Below is a small trained network, with its code and all its weights. Each question gives an input and a class and asks what happens when units are switched off, that is, made to give their printed mean instead of their output.

import numpy as np


def w(rows, s, z=0):
    codes = np.array(rows[::2]) - 128.0
    scale = np.full(codes.shape[1], s)
    scale[-1] = z or s
    return codes * scale


def norm(h):
    return h / np.sqrt((h * h).mean(-1, keepdims=True) + 1e-5)


def f(y):
    return y / 2 * (1 + np.tanh(0.7978845608 * (y + 0.044715 * y**3)))


def log_softmax(a):
    a = a - a.max(-1, keepdims=True)
    return a - np.log(np.exp(a).sum(-1, keepdims=True))


def net(x, mask):
    res = np.array(x, float).reshape(1, 4) / 4 @ E
    u = 0
    for l in range(4):
        y = f(norm(res) @ A[l][:, :-1].T + A[l][:, -1])
        res = res + np.where(mask[u : u + 10], y, B[l][:, -1]) @ B[l][:, :-1]
        u += 10
    return log_softmax(norm(res)[-1] @ U[:, :-1].T + U[:, -1])


A, B = {}, {}
E = w([
[45,212,45,154,120,183,106,23,15],'x0',
[195,146,224,134,25,160,148,107,116],'x1',
[115,64,123,186,196,255,179,165,122],'x2',
[14,192,162,60,162,123,77,45,238],'x3',
],0.0084)
A[0] = w([
[110,166,106,144,52,143,137,78,30,128],'0.n0',
[101,138,111,130,141,116,123,113,117,19],'0.n1',
[82,126,87,138,203,167,139,115,136,37],'0.n2',
[106,114,37,154,216,202,137,145,57,65],'0.n3',
[125,157,141,118,65,100,127,85,110,4],'0.n4',
[114,149,116,110,117,5,121,113,153,61],'0.n5',
[107,172,180,124,76,175,134,83,143,61],'0.n6',
[89,118,73,129,187,140,135,122,130,31],'0.n7',
[113,140,133,115,137,11,129,128,178,2],'0.n8',
[59,155,135,112,166,151,114,82,178,39],'0.n9',
],0.017,0.0052)
B[0] = w([
[224,177,76,116,89,176,130,76,41,235],'0.n0',
[111,77,142,164,131,112,134,143,127,138],'0.n1',
[38,172,174,128,171,125,111,217,121,188],'0.n2',
[116,5,60,81,189,189,86,159,77,250],'0.n3',
[105,187,219,111,140,147,17,162,98,163],'0.n4',
[116,113,101,47,139,43,82,139,152,205],'0.n5',
[114,87,189,117,65,178,49,72,165,178],'0.n6',
[64,84,151,106,171,146,76,143,113,174],'0.n7',
[175,86,62,103,145,18,106,109,182,189],'0.n8',
[83,168,113,159,120,151,222,73,168,204],'0.n9',
],0.021,0.014)
A[1] = w([
[78,116,134,172,177,129,108,179,124,62],'1.n0',
[120,174,80,169,180,189,189,133,114,48],'1.n1',
[37,180,126,122,75,124,192,94,216,73],'1.n2',
[121,216,100,228,132,105,132,136,99,38],'1.n3',
[123,94,152,180,168,142,112,199,130,2],'1.n4',
[172,87,166,157,152,121,106,206,138,166],'1.n5',
[245,52,107,156,172,173,189,131,157,156],'1.n6',
[11,101,98,135,200,170,168,80,191,92],'1.n7',
[216,33,224,154,93,148,178,253,152,190],'1.n8',
[49,193,180,190,115,120,242,116,215,60],'1.n9',
],0.015,0.0032)
B[1] = w([
[51,168,177,102,92,137,105,124,85,180],'1.n0',
[82,95,64,162,111,101,129,139,116,159],'1.n1',
[250,65,163,125,190,143,140,86,195,190],'1.n2',
[103,147,185,65,164,105,155,200,116,127],'1.n3',
[94,182,193,100,111,114,101,158,86,172],'1.n4',
[83,162,118,157,107,124,201,118,121,184],'1.n5',
[148,80,139,178,45,134,153,85,131,219],'1.n6',
[125,115,193,83,186,162,147,193,193,245],'1.n7',
[147,101,176,176,86,101,198,172,113,214],'1.n8',
[229,86,165,125,160,170,159,27,233,176],'1.n9',
],0.019,0.011)
A[2] = w([
[112,139,123,175,144,141,92,173,133,67],'2.n0',
[105,122,146,157,130,115,117,88,103,45],'2.n1',
[123,200,171,114,110,152,113,113,150,119],'2.n2',
[112,137,153,186,92,141,81,115,135,3],'2.n3',
[122,129,63,153,151,110,131,155,108,58],'2.n4',
[161,212,113,178,117,93,164,127,114,81],'2.n5',
[123,174,126,146,80,106,122,77,123,56],'2.n6',
[139,96,109,109,121,5,86,157,188,106],'2.n7',
[121,125,168,174,64,109,177,140,146,95],'2.n8',
[107,147,136,146,124,148,128,113,136,61],'2.n9',
],0.025,0.003)
B[2] = w([
[88,165,153,71,88,140,123,159,93,139],'2.n0',
[120,101,122,115,99,130,126,97,93,128],'2.n1',
[129,139,163,184,85,94,96,110,187,164],'2.n2',
[82,117,103,148,53,141,105,115,85,144],'2.n3',
[107,170,150,124,117,188,177,76,171,153],'2.n4',
[123,97,193,44,172,69,151,198,95,147],'2.n5',
[98,128,174,169,127,130,58,182,173,156],'2.n6',
[7,218,36,109,84,86,239,57,141,251],'2.n7',
[115,97,170,214,121,70,173,113,93,181],'2.n8',
[143,91,127,126,153,63,65,104,112,129],'2.n9',
],0.02,0.018)
A[3] = w([
[64,149,92,214,241,138,114,245,102,7],'3.n0',
[136,144,112,152,113,112,176,186,164,94],'3.n1',
[254,211,128,122,167,112,154,153,135,94],'3.n2',
[139,97,42,149,147,49,91,171,172,31],'3.n3',
[153,112,109,128,161,121,121,179,132,71],'3.n4',
[235,138,36,170,136,116,112,186,59,32],'3.n5',
[110,145,116,173,139,119,121,149,165,53],'3.n6',
[232,153,125,156,175,124,125,83,132,59],'3.n7',
[225,126,24,203,204,201,175,127,71,17],'3.n8',
[135,194,90,159,146,138,125,192,40,53],'3.n9',
],0.017,0.002)
B[3] = w([
[19,154,104,210,110,66,19,241,114,254],'3.n0',
[171,86,27,250,175,77,4,149,183,169],'3.n1',
[112,146,106,193,192,67,73,229,122,155],'3.n2',
[74,199,75,181,68,176,167,147,119,166],'3.n3',
[115,128,175,91,138,106,107,95,96,136],'3.n4',
[249,149,73,122,210,82,215,133,129,223],'3.n5',
[170,125,96,110,103,130,131,175,160,133],'3.n6',
[71,114,148,100,144,124,116,211,97,180],'3.n7',
[110,123,73,135,93,227,243,13,191,248],'3.n8',
[216,125,125,72,169,97,165,191,213,191],'3.n9',
],0.015,0.0071)
U = w([
[152,164,188,144,43,169,20,73,125,137],'0',
[200,79,48,111,124,217,171,98,67,146],'1',
[144,76,186,217,84,87,190,150,105,190],'2',
[135,87,195,122,174,169,141,96,250,56],'3',
[72,190,69,104,102,51,166,88,176,203],'4',
[218,191,129,108,126,90,98,179,70,2],'5',
[25,82,130,109,179,184,93,219,95,152],'6',
],0.015,0.0032)

Each question gives the input, the list of numbers given to net, and the class t.
The units are the neurons (one row each of A and B). Each row of codes is followed by its name. A weight is (code - 128) times the scale printed after its matrix; where a second scale follows, it is the last column's (A, B and U).
mask holds one flag per neuron, layer by layer. A switched-off neuron (its flag False) gives its mean, the last column of its row in B, instead of its output. The means were averaged over made-up inputs and are rounded, as every weight is.
A unit's drop is (log p(t) with every unit on - log p(t) with that unit switched off) / (log p(t) with every unit on - log p(t) with every unit switched off).
The circuit of an input: a set's keep is (log p(t) with only the set's units on - log p(t) with every unit switched off) / (log p(t) with every unit on - log p(t) with every unit switched off). Starting from the 12 units with the biggest drops (on a tie, the unit counted first), units are removed one at a time, each time the one whose removal leaves the highest keep (on an exact tie, the one counted first), for as long as the keep stays at least 0.8.
circuit, biggest first: the units of the circuit, biggest drop first
unit that matters most: the unit with the biggest drop
k most important neurons: the k neurons with the biggest drops, biggest first
top k neurons in layer l: the k neurons of layer l with the biggest drops, biggest first
drop of u: that unit's drop, to one decimal
input [-2,6,1,3], class 0: circuit, biggest first => [0.n6]
input [-2,-6,0,1], class 6: 3 most important neurons => [0.n2, 0.n7, 1.n7]
input [8,-5,5,-8], class 1: top 2 neurons in layer 1 => [1.n7, 1.n6]
input [7,4,-1,8], class 0: top 2 neurons in layer 0 => [0.n0, 0.n6]
input [0,-1,6,8], class 3: 2 most important neurons => [0.n9, 1.n9]
input [4,7,1,-5], class 1: 3 most important neurons => [0.n0, 0.n2, 0.n5]
input [2,0,7,-6], class 1: 3 most important neurons => [3.n8, 1.n6, 0.n4]
input [3,-2,-2,3], class 3: 2 most important neurons => [0.n9, 0.n3]
input [7,7,-2,-6], class 5: 3 most important neurons => [0.n0, 0.n3, 0.n4]
input [-3,-2,5,-4], class 2: 3 most important neurons => [1.n6, 0.n0, 0.n5]
input [1,3,-8,-4], class 5: 3 most important neurons => [0.n0, 0.n4, 0.n6]
input [7,-2,-7,3], class 0: 2 most important neurons => [0.n0, 2.n7]
input [1,7,3,-8], class 1: 2 most important neurons => [0.n0, 3.n8]
input [-4,6,1,1], class 2: most important neuron => [0.n9]
input [8,8,-3,-5], class 0: 3 most important neurons => [0.n6, 0.n4, 0.n3]
input [4,5,3,8], class 3: drop of 1.n2 => 0.1
input [8,-5,-3,-6], class 1: drop of 0.n0 => 0.3
input [-3,4,8,-6], class 2: drop of 0.n0 => 0.2
input [-7,5,3,-3], class 2: drop of 3.n3 => 0.0
input [-4,3,0,-2], class 2: unit that matters most => 0.n9
